Moves between items:
dd di rq
dd bo hl
pg di tg
pg bo jl
tj di hj
tj bo jl
ft di cm
ft bo tg
fm di dp
fm bo sm
br di cm
br bo gg
gm di zs
gm bo ms
th di jn
th bo fr
bq di jh
bq bo jb
jh di dq
jh bo rh
cm di hf
cm bo dq
qb di pr
qb bo hj
zb di fq
zb bo mm
qf di pn
qf bo cz
sm di dz
sm bo bq
zr di nf
zr bo nf
nh di ll
nh bo tl
fr di zj
fr bo br
hj di cz
hj bo pf
gp di tl
gp bo hc
gg di gg
gg bo zg
jl di pf
jl bo nj
hf di pg
hf bo fm
ht di md
ht bo zz
hc di gp
hc bo zs
zg di dp
zg bo qt
tl di zb
tl bo sz
md di nj
md bo mt
fc di hc
fc bo jn
qt di cg
qt bo zr
zz di jb
zz bo hf
hl di mh
hl bo pn
zs di nh
zs bo zr
dz di br
dz bo jh
jn di dq
jn bo zj
tg di rt
tg bo bp
cc di zf
cc bo zl
sz di mm
sz bo hl
fq di lt
fq bo hl
pn di tj
pn bo jl
jb di ft
jb bo pg
dp di dh
dp bo dz
ms di gp
ms bo qb
pr di ht
pr bo pf
ll di ms
ll bo zb
mh di mt
mh bo dd
rq di gm
rq bo ll
zj di zl
zj bo zj
dh di ft
dh bo br
mm di hl
mm bo qb
lm di zr
lm bo jn
nf di th
nf bo zf
pf di ht
pf bo cz
rt di sm
rt bo gg
cz di bp
cz bo ht
bp di jl
bp bo md
cg di hc
cg bo nf
ch di mh
ch bo hj
nj di jb
nj bo ft
zf di fr
zf bo fc
lt di sz
lt bo jl
zp di zz
zp bo cm
dq di fr
dq bo lm
mt di qb
mt bo qf
rh di lm
rh bo th
zl di fc
zl bo zf

In the rows, zero is written as 67.

The rows follow the links: the fewer symbols apart two items are, the more alike their rows tend to be.

Each row is also shifted at random along 8 hidden directions that mean nothing.

Each row, then its item:
[  59   69   60   72   69   62   82   86   75   84   69   71   57   71   77   69   87   78   72   65   49   81   46   70   74   62   60   56   61   56   58   60   62   59   80   62   70   52]; item fr
[  58   60   57   77   57   84   78   57   68   68   64   76   74   72   83   60   50   52   70   56   69   67   79   83   65   73   75   53   75   62   72   77   77   66   66   72   58   63]; item dq
[  74   73   67   65   77   63   71   93   83   65   72   51   76   75   62   83   81   60   47   58   76   55   76   57   86   76   52   62   54   68   69   60   74   67   60   50   69   61]; item hc
[  68   65   71   55   66   67   75   74   58   67   78   71   47   69   65   64   71   82   64   80   69   70   75   73   98   47   51   62   51   64   55   49   68   58   99   45   76   73]; item zg
[  66   62   63   63   65   73   84   89   60   66   72   77   64   79   73   69   55   47   65   53   80   63   73   66   65   81   63   67   64   59   59   64   84   75   65   79   69   74]; item rt
[  71   70   61   63   68   58   54   49   62   67   74   67   44   64   60   69  105   81   49   87   36   68   47   67   73   28   60   77   68   74   59   59   68   66   96   66   71   56]; item md
[  69   69   76   57   64   77   53   45   50   62   47   62   74   53   55   69   50   77   84   81   59   79   73   84   60   68   77   67   60   88   63   74   41   66   53   59   69   81]; item tl
[  80   77   62   57   56   83   90   94   61   60   63   66   70   59   73   70   64   61   56   49   69   74   83   60   68   54   67   54   67   72   73   85   67   64   56   76   63   83]; item gm
[  60   60   80   69   58   72   51   51   47   81   53   76   71   57   49   72   73   59   82   77   36   61   52   96   41   72   84   79   60   70   46   48   63   70   65   78   71   66]; item lt
[  66   71   63   56   78   63   52   56   57   55   74   65   59   76   73   56   51   88   73   88   69   88   69   52   88   56   49   69   61   83   67   69   51   57   74   60   74   73]; item fm
[  60   65   71   62   72   60   41   62   65   60   79   51   72   64   60   66   64   70   71   85   56   60   52   48   66   71   60   81   69   71   56   64   68   58   67   75   70   59]; item pg
[  77   67   63   71   66   38   59   58   81   75   83   68   53   66   65   65  107   86   71   65   50   63   39   42   43   57   72   76   62   59   62   48   64   62   82   81   62   56]; item pr
[  62   67   72   63   68   69   73   85   62   53   82   60   75   57   68   69   41   58   68   74   80   42   87   57   80   88   55   70   80   58   63   69   79   61   67   70   72   58]; item hf
[  78   73   66   58   79   55   55   52   71   57   52   54   73   62   65   54   58   79   69   60   76   91   54   39   53   64   72   74   77   80   86   96   39   75   31   69   63   88]; item qb
[  61   67   59   66   57   73   57   48   58   58   83   69   53   63   73   71   69   74   68   89   51   54   76   74   76   52   58   66   69   76   60   60   77   54  103   70   65   49]; item zp
[  62   65   65   70   61   54   57   61   61   70   50   70   53   72   61   85   79   68   74   58   66   65   71   69   55   71   80   72   57   59   78   58   68   78   90   61   56   67]; item sz
[  65   69   60   56   76   54   54   53   63   55   70   63   51   75   80   53   52   98   84   81   78   98   68   42   83   57   54   63   60   77   76   76   44   57   79   55   66   79]; item sm
[  75   69   80   70   77   58   60   58   69   63   74   66   74   53   52   57   72   71   54   82   66   53   61   67   67   58   65   80   80   71   65   61   62   67   52   70   80   64]; item hj
[  74   69   80   60   71   60   86   73   59   62   58   69   66   42   59   56   57   81   67   70   74   71   70   68   75   62   68   69   85   59   71   80   46   71   53   56   76   80]; item ch
[  67   67   57   50   75   67   77   94   54   75   64   68   55   78   75   62   77   78   68   63   43  107   45   52   81   53   52   63   51   69   51   73   52   64   65   69   79   81]; item dp
[  61   73   82   61   66   49   50   88   65   64   64   51   63   56   54   66   61   88   78   77   76   63   67   41   79   59   65   72   66   52   78   62   55   53   81   54   67   73]; item fq
[  64   53   61   70   56   65   74   49   58   77   73   90   50   77   78   71   69   64   94   64   56   71   64   85   42   87   73   67   51   67   47   44   70   72   88   82   63   62]; item dh
[  65   69   68   75   71   55   48   42   60   60   47   72   58   74   57   76   68   65   64   70   76   63   79   75   60   65   79   77   67   70   87   64   65   82   77   59   60   67]; item hl
[  62   59   75   57   62   74   65   46   47   62   67   66   59   43   57   68   58   70   73   93   49   55   67   89   70   67   64   75   77   72   46   66   61   66   78   58   75   62]; item nj
[  58   56   59   83   58   64   89   61   84   78   62   77   61   70   84   73   68   64   84   47   77   64   70   79   52   98   77   54   67   46   72   64   70   74   76   61   52   54]; item jn
[  59   59   58   70   74   60   45   14   63   50   63   65   56   72   72   75   56   71   77   82   71   64   79   72   60   88   66   76   69   81   73   70   60   79   81   58   58   56]; item jb

From each start, follow one symbol. Which item do you reach?
Answer with the item's name.
[  65   72   69   68   66   65   44   62   64   60   51   60   78   73   59   66   50   57   66   58   86   65   75   52   53   65   81   73   71   71   90   79   68   73   51   75   55   79]
bo	qb
[  66   54   74   76   65   67   66   55   82   67   72   63   79   69   64   66   60   56   68   62   80   45   84   76   71   94   68   62   60   56   66   51   76   65   64   50   66   63]
bo	nf
[  59   60   57   74   60   68   81   71   74   73   63   70   66   73   85   60   67   65   72   46   60   80   68   63   66   74   71   52   66   49   74   74   68   63   72   64   58   66]
di	lm
[  63   68   67   68   71   65   80   98   72   65   80   69   72   77   76   62   47   58   69   58   92   60   77   50   78   85   56   62   69   54   68   64   79   64   61   74   69   66]
bo	gg
[  76   71   69   65   60   78   63   86   73   68   80   57   88   64   62   68   74   59   60   59   58   60   67   57   66   60   68   62   53   75   57   59   74   52   49   80   70   71]
di	nh
[  66   62   73   62   46   65   52   46   68   63   65   60   61   52   65   48   47   74   84   64   87   60   63   51   44   56   88   69   82   53   78   80   67   59   74   71   48   85]
bo	jl
[  58   64   69   59   63   66   64   59   64   58   77   61   63   55   78   55   39   86   92   83   71   68   75   56   76   78   58   62   74   65   64   74   53   50   78   61   66   64]
bo	dq
[  74   78   68   72   79   59   57   66   58   64   56   75   68   73   56   72   82   68   52   71   58   72   71   70   70   47   67   74   64   79   79   61   61   75   60   73   76   66]
bo	hl
[  62   63   69   71   73   72   54   59   81   65   72   55   78   75   62   62   62   63   52   74   76   59   72   70   92   64   57   63   63   69   71   63   75   60   64   46   70   63]
di	th
[  68   68   75   63   79   76   55   68   63   59   77   66   81   77   60   53   39   57   60   81   91   62   75   68   82   65   55   73   67   80   63   63   75   64   46   71   80   77]
bo	zg
[  74   63   67   62   65   74   55   22   62   58   67   67   67   52   62   52   54   69   66   83   66   65   64   77   55   57   73   73   85   85   66   82   58   70   56   70   67   72]
bo	zz
[  68   70   70   53   79   67   65   69   65   47   60   46   71   55   60   60   41   61   46   69   93   61   72   47   84   66   56   75   94   66   82   99   66   77   50   52   66   78]
bo	md
[  75   73   65   50   62   77   73   70   58   67   57   60   60   57   62   76   79   82   68   71   46   85   65   76   74   51   62   58   49   85   56   73   46   62   68   53   69   77]
bo	hc
[  68   58   70   72   85   64   51   49   76   68   66   59   83   79   54   74   73   57   55   72   64   60   67   79   78   88   59   74   52   78   58   51   66   76   49   48   77   60]
di	hc
[  60   62   63   75   76   47   69   62   70   59   75   73   60   74   77   71   61   76   77   71   72   60   86   58   79   94   55   68   63   58   73   52   63   69   86   59   70   52]
di	jh
